Here are made-up nodes, facts about them, and rows of numbers that follow some of those facts. Name the node behind each unnamed row.

Some facts about the nodes:
θ: belongs to class; ε: sits directly inside; Ξ: is of sort
Q250 θ fligru; Q228 θ pogel; Q430 θ plasuklir; Q316 θ pogel; Q489 θ fistak; Q989 θ tanim; Q127 θ fligru
Q626 θ tanim; Q359 θ fligru; Q608 θ trosol; Q288 θ trosol; Q101 θ tanim; Q46 θ flabu; Q128 θ tanim
Q803 θ fligru; Q264 θ plasuklir; Q8 θ flabu; Q777 θ pogel; Q298 θ fligru; Q2 θ fistak; Q123 θ fistak
Q96 θ tanim; Q926 θ tanim; Q792 θ trosol; Q442 θ tanim; Q137 θ flabu; Q207 θ fistak; Q106 θ pogel
Q471 θ fligru; Q539 θ tanim; Q121 θ trosol; Q371 θ tanim; Q949 θ fligru; Q911 θ fligru; Q91 θ tanim
Q336 θ fligru; Q240 θ tanim; Q850 θ trosol; Q237 θ flabu; Q597 θ tanim; Q865 θ trosol; Q767 θ pogel
Q224 θ tanim; Q210 θ tanim; Q345 θ tanim; Q929 θ plasuklir; Q99 θ fligru; Q90 θ trosol; Q291 θ flabu
Q55 θ tanim; Q983 θ fligru; Q550 θ flabu; Q347 θ fligru; Q839 θ tanim; Q826 θ tanim; Q88 θ pogel
Q283 θ trosol; Q693 θ tanim; Q62 θ plasuklir; Q754 θ trosol; Q221 θ trosol; Q871 θ tanim; Q53 θ tanim
Q164 θ fistak; Q990 θ plasuklir; Q968 θ flabu; Q384 θ trosol; Q462 θ fligru; Q84 θ fligru; Q619 θ tanim
Q972 θ plasuklir; Q148 θ plasuklir; Q515 θ fligru; Q552 θ tanim; Q23 θ tanim; Q469 θ flabu; Q845 θ pogel
Q778 θ trosol; Q564 θ tanim; Q822 θ fistak; Q728 θ flabu; Q386 θ fligru; Q274 θ fistak; Q343 θ tanim
Q448 θ trosol; Q172 θ tanim; Q763 θ tanim; Q421 θ plasuklir; Q611 θ fligru; Q183 θ flabu; Q187 θ fistak
Q33 θ pogel; Q969 θ fligru; Q202 θ fligru; Q490 θ fligru; Q409 θ tanim; Q560 θ tanim; Q418 θ fligru
Q504 θ plasuklir; Q139 θ plasuklir; Q266 θ pogel; Q852 θ pogel; Q385 θ tanim; Q648 θ flabu; Q683 θ fligru
Q992 θ pogel; Q26 θ pogel; Q173 θ flabu; Q574 θ tanim; Q357 θ trosol; Q124 θ pogel; Q372 θ fligru
Q744 θ flabu; Q662 θ fistak; Q964 θ tanim; Q606 θ pogel; Q591 θ trosol; Q903 θ plasuklir; Q14 θ fligru
Q189 θ tanim; Q3 θ flabu; Q322 θ flabu; Q415 θ tanim; Q540 θ flabu; Q751 θ tanim; Q836 θ tanim
Q898 θ tanim; Q105 θ trosol; Q273 θ flabu; Q87 θ tanim; Q794 θ fligru; Q324 θ plasuklir; Q250 ε Q906
Q222 ε Q975; Q228 ε Q958; Q430 ε Q610; Q316 ε Q199; Q489 ε Q849; Q989 ε Q975; Q127 ε Q258
Q414 ε Q576; Q626 ε Q579; Q359 ε Q896; Q608 ε Q938; Q288 ε Q702; Q101 ε Q104; Q46 ε Q193
Q128 ε Q668; Q803 ε Q258; Q264 ε Q110; Q8 ε Q28; Q777 ε Q193; Q668 ε Q45; Q298 ε Q807
Q2 ε Q702; Q123 ε Q193; Q96 ε Q938; Q926 ε Q807; Q792 ε Q906; Q442 ε Q12; Q137 ε Q28
Q207 ε Q896; Q106 ε Q265; Q193 ε Q258; Q471 ε Q222; Q539 ε Q110; Q121 ε Q258; Q371 ε Q702
Q949 ε Q702; Q911 ε Q958; Q104 ε Q28; Q91 ε Q720; Q906 ε Q579; Q336 ε Q579; Q240 ε Q610
Q850 ε Q975; Q610 ε Q258; Q237 ε Q414; Q807 ε Q849; Q597 ε Q958; Q702 ε Q199; Q865 ε Q353
Q767 ε Q720; Q224 ε Q576; Q210 ε Q938; Q345 ε Q849; Q929 ε Q807; Q99 ε Q45; Q90 ε Q958
Q291 ε Q353; Q55 ε Q45; Q983 ε Q576; Q550 ε Q849; Q938 ε Q975; Q347 ε Q353; Q839 ε Q12
Q826 ε Q265; Q88 ε Q938; Q283 ε Q265; Q693 ε Q576; Q62 ε Q110; Q754 ε Q579; Q221 ε Q896
Q871 ε Q559; Q53 ε Q906; Q164 ε Q110; Q908 ε Q576; Q990 ε Q576; Q968 ε Q668; Q384 ε Q906
Q462 ε Q720; Q84 ε Q353; Q619 ε Q12; Q972 ε Q265; Q148 ε Q579; Q515 ε Q668; Q552 ε Q849
Q23 ε Q702; Q469 ε Q610; Q845 ε Q906; Q778 ε Q908; Q564 ε Q222; Q822 ε Q222; Q728 ε Q45
Q386 ε Q896; Q274 ε Q579; Q343 ε Q958; Q448 ε Q896; Q172 ε Q28; Q763 ε Q104; Q421 ε Q896
Q611 ε Q576; Q183 ε Q958; Q187 ε Q702; Q33 ε Q702; Q969 ε Q908; Q202 ε Q222; Q490 ε Q258
Q409 ε Q610; Q560 ε Q414; Q418 ε Q702; Q504 ε Q104; Q559 ε Q576; Q139 ε Q849; Q266 ε Q720
Q852 ε Q45; Q385 ε Q559; Q648 ε Q12; Q683 ε Q12; Q992 ε Q222; Q353 ε Q265; Q26 ε Q559
Q173 ε Q906; Q574 ε Q104; Q357 ε Q28; Q124 ε Q938; Q372 ε Q807; Q744 ε Q104; Q662 ε Q12
Q964 ε Q28; Q720 ε Q849; Q606 ε Q896; Q591 ε Q906; Q903 ε Q906; Q14 ε Q104; Q189 ε Q45
Q3 ε Q579; Q322 ε Q222; Q896 ε Q258; Q415 ε Q258; Q540 ε Q104; Q751 ε Q720; Q836 ε Q896
Q898 ε Q12; Q105 ε Q12; Q273 ε Q265; Q87 ε Q908; Q958 ε Q199; Q794 ε Q668; Q110 ε Q975
Q324 ε Q222; Q250 Ξ 5; Q228 Ξ 404; Q430 Ξ 594; Q316 Ξ 905; Q489 Ξ 222; Q989 Ξ 404
Q127 Ξ 594; Q626 Ξ 905; Q359 Ξ 811; Q608 Ξ 222; Q288 Ξ 222; Q101 Ξ 404; Q46 Ξ 404
Q128 Ξ 404; Q803 Ξ 905; Q264 Ξ 5; Q8 Ξ 811; Q777 Ξ 594; Q298 Ξ 885; Q2 Ξ 222
Q123 Ξ 404; Q96 Ξ 594; Q926 Ξ 404; Q792 Ξ 404; Q442 Ξ 594; Q137 Ξ 885; Q207 Ξ 885
Q106 Ξ 222; Q471 Ξ 594; Q539 Ξ 811; Q121 Ξ 594; Q371 Ξ 885; Q949 Ξ 885; Q911 Ξ 811
Q91 Ξ 811; Q336 Ξ 594; Q240 Ξ 222; Q850 Ξ 885; Q237 Ξ 5; Q597 Ξ 811; Q865 Ξ 594
Q767 Ξ 811; Q224 Ξ 222; Q210 Ξ 404; Q345 Ξ 404; Q929 Ξ 404; Q99 Ξ 5; Q90 Ξ 885
Q291 Ξ 885; Q55 Ξ 811; Q983 Ξ 222; Q550 Ξ 811; Q347 Ξ 811; Q839 Ξ 905; Q826 Ξ 222
Q88 Ξ 222; Q283 Ξ 222; Q693 Ξ 885; Q62 Ξ 811; Q754 Ξ 905; Q221 Ξ 905; Q871 Ξ 222
Q53 Ξ 5; Q164 Ξ 811; Q990 Ξ 404; Q968 Ξ 885; Q384 Ξ 594; Q462 Ξ 594; Q84 Ξ 222
Q619 Ξ 404; Q972 Ξ 222; Q148 Ξ 404; Q515 Ξ 404; Q552 Ξ 594; Q23 Ξ 905; Q469 Ξ 885
Q845 Ξ 594; Q778 Ξ 594; Q564 Ξ 222; Q822 Ξ 222; Q728 Ξ 905; Q386 Ξ 594; Q274 Ξ 885
Q343 Ξ 885; Q448 Ξ 222; Q172 Ξ 404; Q763 Ξ 905; Q421 Ξ 885; Q611 Ξ 404; Q183 Ξ 5
Q187 Ξ 811; Q33 Ξ 404; Q969 Ξ 905; Q202 Ξ 222; Q490 Ξ 5; Q409 Ξ 885; Q560 Ξ 905
Q418 Ξ 222; Q504 Ξ 885; Q139 Ξ 222; Q266 Ξ 905; Q852 Ξ 404; Q385 Ξ 594; Q648 Ξ 404
Q683 Ξ 404; Q992 Ξ 885; Q26 Ξ 885; Q173 Ξ 5; Q574 Ξ 885; Q357 Ξ 222; Q124 Ξ 905
Q372 Ξ 404; Q744 Ξ 905; Q662 Ξ 5; Q964 Ξ 811; Q606 Ξ 905; Q591 Ξ 885; Q903 Ξ 905
Q14 Ξ 404; Q189 Ξ 885; Q3 Ξ 885; Q322 Ξ 404; Q415 Ξ 594; Q540 Ξ 5; Q751 Ξ 404
Q836 Ξ 222; Q898 Ξ 885; Q105 Ξ 404; Q273 Ξ 594; Q87 Ξ 885; Q794 Ξ 811; Q324 Ξ 222

Some nodes and their rows:
Q767: [ 10  10 -21   6 -13  13  -8  -6 -31 -15 -13   7  26  25 -22   3  19  -3
  -5  -4  -1   2  -9   6   0  -8   8   4  -3  14 -15   0  12 -14 -13  32
 -25]
Q274: [ 11  21 -18  -6 -18  -6  -3   4 -25   8  -8 -11  -5  31   5  -3  -1  -2
  -8  -2 -16  18   1  12 -10   5   7   4  -7  25   8   8  -4 -16  -2  42
 -19]
Q989: [  9  -8 -10 -15   3  -4  10   3 -36   9  -7   6  26   1 -11   8   7  17
  -3  18 -16  12  20  -9 -11  12  -5  -9  -5  15  -3  -8 -20   5 -16  21
   1]
Q210: [ 10  10 -12 -17  -4  -8  12  -1 -37   4 -10   9  41  -8 -11   8  -3  15
  -5  19 -18  22  29 -20 -10  13  -7 -13  -9  18  -4  -6 -21   1  -5  27
   4]
Q104: [ 19  18  -9   8 -21  15 -16   2  -7   1   3  -3  -2  16 -17   1   5  -1
  20   6  -3   1  10 -11   5  15  -5   7  -4   3 -17   5   0 -11  -7   9
 -16]
Q540: [ 11   2   0   2  -4   1  -8  18 -23  -5  16  11  17   6  -9   3  -3 -18
 -14   4  -7  17  32  -7 -14  23   7  15   1   6  -2   9 -19  19 -18   5
 -19]
Q316: [-30 -28 -15   9  10 -13  18  30 -19  12 -18  -5  39   2  12  12  14  -3
   3 -13   1  10  33  12 -32  17 -16  -9  -3   5 -13  -1  -9   2   6 -13
  29]
Q559: [ 19  17  -8   8 -21  15 -15   2  -7   0   3  -2   0  16 -16   0   5  -1
  18   7  -4   1  10 -10   5  13  -4   7  -4   3 -16   4   0 -11  -8   9
 -16]
Q26: [  0   9 -25  -2 -16  -9   5  -5 -35   3 -19  -2   9  25  -9  -2  12   2
 -12  -7  -8  13 -15   6 -19   2  10  -5   2  20   1  10  -3 -23 -11  39
 -12]
Q385: [  8 -18 -20 -11 -15  -5  -8  -7 -13 -13  -6   6  19  11  -8   4  13   5
   7   2 -12   6  17   9 -16   3   1 -15 -11   8  -8 -14   8  -8  -6   6
  -6]
Q222: [ 14 -13  -2   5  -8  33 -23   1 -17  17   3  -7 -20  27 -22   4  14  10
  22  17   0 -17   8  10   7  13  -6  14  -2   1 -14   1   3  -2 -27  11
 -15]
Q372: [ -3  10 -14  15  12   6  11  25 -21  -2  -9  -9  14  14   4  -8   0  10
  -7   0  -9  18   6   8 -10   3  -7  -9   0  24 -12   5 -18  -6  -7  18
 -11]
Q807: [ 19  18  -8   8 -21  15 -16   2  -6   1   3  -3  -1  16 -17   1   5   0
  20   7  -3   0  10 -11   5  14  -5   7  -4   2 -17   6  -1 -11  -8   9
 -16]
Q193: [ 18  30 -11  19 -27  -7  -3   9  16 -24   6   0 -15   5   3   6   6 -16
  30 -20   5   6 -10 -16   0   6  11  11   9  -2 -12  11   6 -13 -10 -10
 -33]
Q53: [ 10  -8  -6  -3   3   1  -5  10 -24 -11  13  19  21   1 -18   2   4   0
 -11   3  -3  15  24 -16 -16  20   5  -4   8   4 -13   8 -22  12 -28  -2
 -15]
Q958: [ 21  21 -20  -2 -13   5 -31   6 -17  -6  -3   4  -7  24 -24  16   0 -16
  27  31   2  15   9 -11  13  -3 -18   9   1   4 -36  16  -2 -14 -11   5
  -1]
Q903: [ -3 -23   4   0 -18 -28   8  24 -11  23  -7  -8  29 -11  19  23   9 -31
   4   6 -23   8  52  13 -33  29  -3  21 -11 -12  24 -19 -11  17  17 -23
  29]
Q619: [ 13  -7 -12  -7   2 -16  12   8 -23   2  -3   4  19   1  -4   7  14   6
  -2   6 -15  13   7 -11 -15  10   0  -8   2  12  -2  -6 -20   3 -16   7
  -8]

Which node is each row?
No name comes twice in this set of rows, the named rows included.
[ -2  19 -13  32   9  -2   4  36   2 -37  13   7   7   8   6 -12  -4 -15
 -13 -28   7  27   0  -3 -19   7  11  -4  17  12 -21  24 -19  -1 -18 -13
 -35]	Q490
[-28 -19 -13  18  19  -2  17  41  -5   1 -12 -14  27   3  23  -4  -2   8
   3 -11  -6  16  36  22 -28  13 -19 -20  -9  16 -15  -3 -13   1  10 -13
  18]	Q969
[-10   4 -25  15 -21 -19   7   8   2 -33 -14   3  12  11  11   8  17 -18
  11 -39   8   8 -11  10 -23  -5  16  -2   4   5  -9   4  20 -18  -3  -5
 -18]	Q777
[ -5   2 -16   8   4  -8  16  16 -32   4 -14   0  28  11  -3   5  16  -3
 -11  -8  -4  12  -1  -1 -17   6   1   1   6  14  -6   5 -13  -4 -11  17
  -4]	Q852
[ 12  -8 -24   1 -20 -28   0   2  10 -33  -1   6  10   6   7   4  18 -11
  12 -23  -8  11  -3   2 -23  -2  12 -14   0   4  -6  -9  10 -12  -4 -14
 -21]	Q415
[  1  19 -24   5  -7   4   1   4 -22  -4 -13 -10  -5  28  -1 -15  -4  15
  -7   0 -12  19 -10  13 -12  -2   2 -14  -3  30  -6  11  -7 -25  -7  40
 -20]	Q298
[ 16  12  10  -8 -24   3 -15   5 -39  10   9  16  32  -6 -19  16 -10 -28
 -18  24 -16  14  53 -10 -13  30   9  33  -5  -7  15   3 -19  19  -9  13
  -1]	Q264
[ 12  11  -5   2 -47 -34  -2   2   7 -25  -6   4   0  -5  20  26   6 -44
  16 -17 -12   6  11  12 -22   1  30  30  -2 -11  27 -12  21  -2   3 -13
 -17]	Q430
[  8 -24   0  -7   7   3   1  16 -35  24  -1  -8  -1  18   0   9  14   1
  -4  18 -18  -1  16  17 -10  12   1  17  -4  12  12 -10 -13  18 -23  18
  -8]	Q322
[ 14  22 -30   4   3  16 -25   9 -28 -29 -13   5   8  35 -21   3  -2  -4
   5  26  -1  21  -4  13  13 -28 -11  -3  -4  26 -38  10   6 -18 -12  27
 -19]	Q911
[ -5 -18 -19  -6  -4   8  -3  -6 -45  19 -19  -6  -9  36 -14   0  20  13
  -8   4  -4  -3 -16  24 -16   1   8   2   3  19   3   6   0 -15 -29  41
  -9]	Q992

Now the same nodes, written a new way:
Some nodes and their rows:
Q822: [16 34 -3 45 -6  2 24 20 41  7 30 16 37]
Q2: [34 35  8 29 -2 -1 41 26 35 -2 58 29 41]
Q173: [ 15  35  -3  58  -4   5 -21  27  28  29  59  42  73]
Q137: [25 14  5 30  7  2 -4  0 30 14 39 36 54]
Q683: [-20  22  19  54  -3  -2  -3  16  33  -5  66  25  41]
Q14: [-18  23  19  55  -3  -2  -4  18  33  -3  67  25  42]
Q62: [ 20   9   5  -3  27  -4 -10 -20  37   2  13  18  15]
Q777: [ -8  30  22  25   5  -2 -23  34  31 -22   8  60  68]
Q33: [17 30 22 33 -6 -4 -4  3 43 -4 70 36 49]
Q266: [18 53 10 39  3  2 16 -8 34 11 62  8 39]
Q826: [15 53  9 39 -1  1 27 22 33  6 44 18 43]
Q345: [ -2  38  13  39  -2  -3 -16   9  37   7  62  28  47]
Q343: [17 32 21 25  0 -4 12 19 36 -5 47 34 43]
Q626: [ 8 57  6 40  6  1 13  2 30 19 64  6 37]
Q221: [ -3  33   1  44   7   5  41 -20  29 -21  62  14  44]
Q288: [ 31  20  14  44  -2   4  45  25  32 -10  60  27  41]
Q938: [ 35   3  -2  79  -5 -12 -26   5  29 -20   4  13  53]
Q579: [ 34  28   3  69  17 -10 -38  15   7  -3  32  19  61]

Rows to name:
No name comes twice in this set of rows, the named rows included.
[20 53 11 41  0  3 23 15 33  6 42 18 46]	Q106
[-16  42  10  48   2   1  46  -6  29 -19  62   7  38]	Q803
[ -6  35   3  21   9  -1  15   4  31 -20  37  37  51]	Q207
[-15  35  14  71 -16   0   8  48  34  -6  62  33  57]	Q99
[ 33  33   2  70  21  -9 -46  19   3   5  35  17  61]	Q906
[-22   1  25  52  -6  -3 -21  59  36 -15   1  46  48]	Q471
[  3  39   1  51 -11   0  -3  40  39   3  61  42  61]	Q662
[ 17   7  19  38   4   1  15  20  32 -13  53  36  42]	Q90
[  5  59   6  34   1   1  38  10  31 -10  40  20  49]	Q240
[28 46 15 34 -1  0 28 -8 39  3 68 13 39]	Q316
[-33  18  25  37   4  -3  -4  46  25 -37  13  57  61]	Q386
[ -8   9  20  44  15   3 -39  60  20   1  21  56  58]	Q384
[-20  44  13  73  -7   2  -7  55  26  10  66  29  57]	Q250

